Below is a small trained network, with its code and all its weights. Each question gives an input and a class and asks what happens when units are switched off, that is, made to give their printed mean instead of their output.

import numpy as np


def w(rows, s, z=0):
    codes = np.array(rows[::2]) - 128.0
    scale = np.full(codes.shape[1], s)
    scale[-1] = z or s
    return codes * scale


def f(y):
    return np.maximum(y, 0)


def log_softmax(a):
    a = a - a.max(-1, keepdims=True)
    return a - np.log(np.exp(a).sum(-1, keepdims=True))


def net(x, mask):
    res = np.array(x, float).reshape(1, 7) / 4 @ E
    y = f(res @ A[0][:, :-1].T + A[0][:, -1])
    res = res + np.where(mask, y, B[0][:, -1]) @ B[0][:, :-1]
    return log_softmax(res[-1] @ U[:, :-1].T + U[:, -1])


A, B = {}, {}
E = w([
[108,142,69,36,254,157],'x0',
[236,136,188,31,102,205],'x1',
[102,161,6,156,31,235],'x2',
[130,129,128,127,129,124],'x3',
[34,32,186,103,110,211],'x4',
[127,127,125,129,125,130],'x5',
[109,214,209,177,156,183],'x6',
],0.0083)
A[0] = w([
[100,225,159,171,158,150,170],'neuron 1',
[116,145,74,81,182,198,101],'neuron 2',
[142,152,68,109,65,190,46],'neuron 3',
[102,172,75,135,96,173,77],'neuron 4',
[119,155,69,127,69,148,87],'neuron 5',
[132,80,83,111,96,112,145],'neuron 6',
[129,165,61,125,227,114,154],'neuron 7',
[71,59,154,111,137,198,72],'neuron 8',
[93,145,91,140,97,177,82],'neuron 9',
[170,38,92,97,107,127,135],'neuron 10',
[83,123,109,85,194,157,104],'neuron 11',
[114,131,101,126,100,170,2],'neuron 12',
[208,117,162,74,98,180,99],'neuron 13',
[103,181,180,154,136,175,154],'neuron 14',
[79,110,161,96,127,162,71],'neuron 15',
[136,108,172,178,55,81,153],'neuron 16',
[152,98,147,157,81,125,134],'neuron 17',
[193,250,98,116,123,99,101],'neuron 18',
[49,84,87,212,167,112,133],'neuron 19',
[101,146,96,129,110,163,28],'neuron 20',
[71,108,161,146,127,157,116],'neuron 21',
[79,82,177,95,107,153,57],'neuron 22',
[140,146,190,173,166,200,164],'neuron 23',
[70,123,146,113,119,149,142],'neuron 24',
[130,80,123,83,125,64,155],'neuron 25',
[89,76,147,87,98,177,65],'neuron 26',
[120,128,94,77,198,125,99],'neuron 27',
[183,114,148,76,112,193,83],'neuron 28',
[113,118,203,109,152,53,44],'neuron 29',
],0.011,0.0055)
B[0] = w([
[118,127,43,71,135,130,234],'neuron 1',
[143,167,161,146,106,174,242],'neuron 2',
[97,64,183,132,173,120,224],'neuron 3',
[87,78,210,127,218,96,215],'neuron 4',
[118,84,180,147,181,135,211],'neuron 5',
[130,157,80,75,162,154,194],'neuron 6',
[132,112,152,157,62,165,249],'neuron 7',
[190,77,106,187,104,97,236],'neuron 8',
[108,119,176,113,186,121,206],'neuron 9',
[117,118,64,49,166,153,210],'neuron 10',
[143,197,166,170,59,185,219],'neuron 11',
[141,114,172,117,190,106,161],'neuron 12',
[45,217,175,82,77,61,235],'neuron 13',
[137,137,43,23,154,149,220],'neuron 14',
[205,82,123,156,135,92,189],'neuron 15',
[165,219,152,121,116,253,241],'neuron 16',
[155,195,123,134,164,199,193],'neuron 17',
[191,16,113,199,103,82,228],'neuron 18',
[90,194,140,89,31,48,254],'neuron 19',
[117,121,185,151,176,115,167],'neuron 20',
[157,102,90,162,101,120,200],'neuron 21',
[187,77,121,184,140,105,200],'neuron 22',
[106,83,62,74,150,136,230],'neuron 23',
[151,102,99,157,110,92,196],'neuron 24',
[127,135,106,93,175,170,207],'neuron 25',
[191,100,114,151,119,104,210],'neuron 26',
[131,173,162,178,119,182,212],'neuron 27',
[93,204,131,108,29,4,221],'neuron 28',
[83,89,193,125,211,134,209],'neuron 29',
],0.007,0.0085)
U = w([
[90,108,242,141,237,115,86],'0',
[64,165,162,130,62,53,91],'1',
[126,128,139,137,135,152,246],'2',
[211,94,121,195,125,102,75],'3',
[141,167,182,165,110,253,66],'4',
[114,125,136,128,144,143,210],'5',
[116,126,56,72,185,158,92],'6',
],0.011)

Each question gives the input, the list of numbers given to net, and the class t.
The units are the neurons (one row each of A and B). Each row of codes is followed by its name. A weight is (code - 128) times the scale printed after its matrix; where a second scale follows, it is the last column's (A, B and U).
mask holds one flag per neuron, in row order. A switched-off neuron (its flag False) gives its mean, the last column of its row in B, instead of its output. The means were averaged over made-up inputs and are rounded, as every weight is.
A unit's drop is (log p(t) with every unit on - log p(t) with that unit switched off) / (log p(t) with every unit on - log p(t) with every unit switched off).
The circuit of an input: a set's keep is (log p(t) with only the set's units on - log p(t) with every unit switched off) / (log p(t) with every unit on - log p(t) with every unit switched off). Starting from the 12 units with the biggest drops (on a tie, the unit counted first), units are removed one at a time, each time the one whose removal leaves the highest keep (on an exact tie, the one counted first), for as long as the keep stays at least 0.8.
circuit, biggest first: the units of the circuit, biggest drop first
unit that matters most: the unit with the biggest drop
top k neurons: the k neurons with the biggest drops, biggest first
input [-5,7,2,1,-1,3,0], class 1: unit that matters most	neuron 13
input [-8,6,8,-8,3,-5,-8], class 0: circuit, biggest first	neuron 3; neuron 5; neuron 4
input [-2,-5,-6,2,1,0,7], class 6: top 2 neurons	neuron 1; neuron 14
input [-8,4,-3,1,-5,7,0], class 4: top 2 neurons	neuron 16; neuron 17
input [2,6,1,4,2,6,-1], class 1: circuit, biggest first	neuron 28; neuron 13
input [2,-8,8,-1,-8,-5,-2], class 0: circuit, biggest first	neuron 4; neuron 5
input [-2,5,-1,-6,5,-2,7], class 6: circuit, biggest first	neuron 14; neuron 23
input [1,-7,-4,-7,1,-1,-8], class 6: top 3 neurons	neuron 25; neuron 28; neuron 13
input [-7,-1,-8,6,-4,5,0], class 0: top 2 neurons	neuron 29; neuron 11
input [-6,2,-6,7,5,-4,4], class 2: circuit, biggest first	neuron 4; neuron 14
input [3,-4,-1,0,-3,2,8], class 6: top 2 neurons	neuron 1; neuron 14
input [-2,6,3,-2,-2,6,0], class 1: circuit, biggest first	neuron 13; neuron 28
input [4,0,4,0,8,-6,-7], class 3: top 2 neurons	neuron 8; neuron 26
input [8,7,-1,0,1,6,-7], class 4: circuit, biggest first	neuron 27; neuron 11
input [4,-5,2,-7,-8,4,-1], class 3: top 2 neurons	neuron 18; neuron 13
input [-3,-8,-5,-5,1,5,2], class 1: unit that matters most	neuron 19
input [-6,-3,4,-7,-5,-1,-8], class 6: circuit, biggest first	neuron 6; neuron 10
input [-8,4,-6,4,8,-3,5], class 3: circuit, biggest first	neuron 22; neuron 8
input [2,-6,-2,5,4,2,8], class 6: circuit, biggest first	neuron 14; neuron 1
input [3,-8,-5,-8,2,-8,-2], class 1: unit that matters most	neuron 19
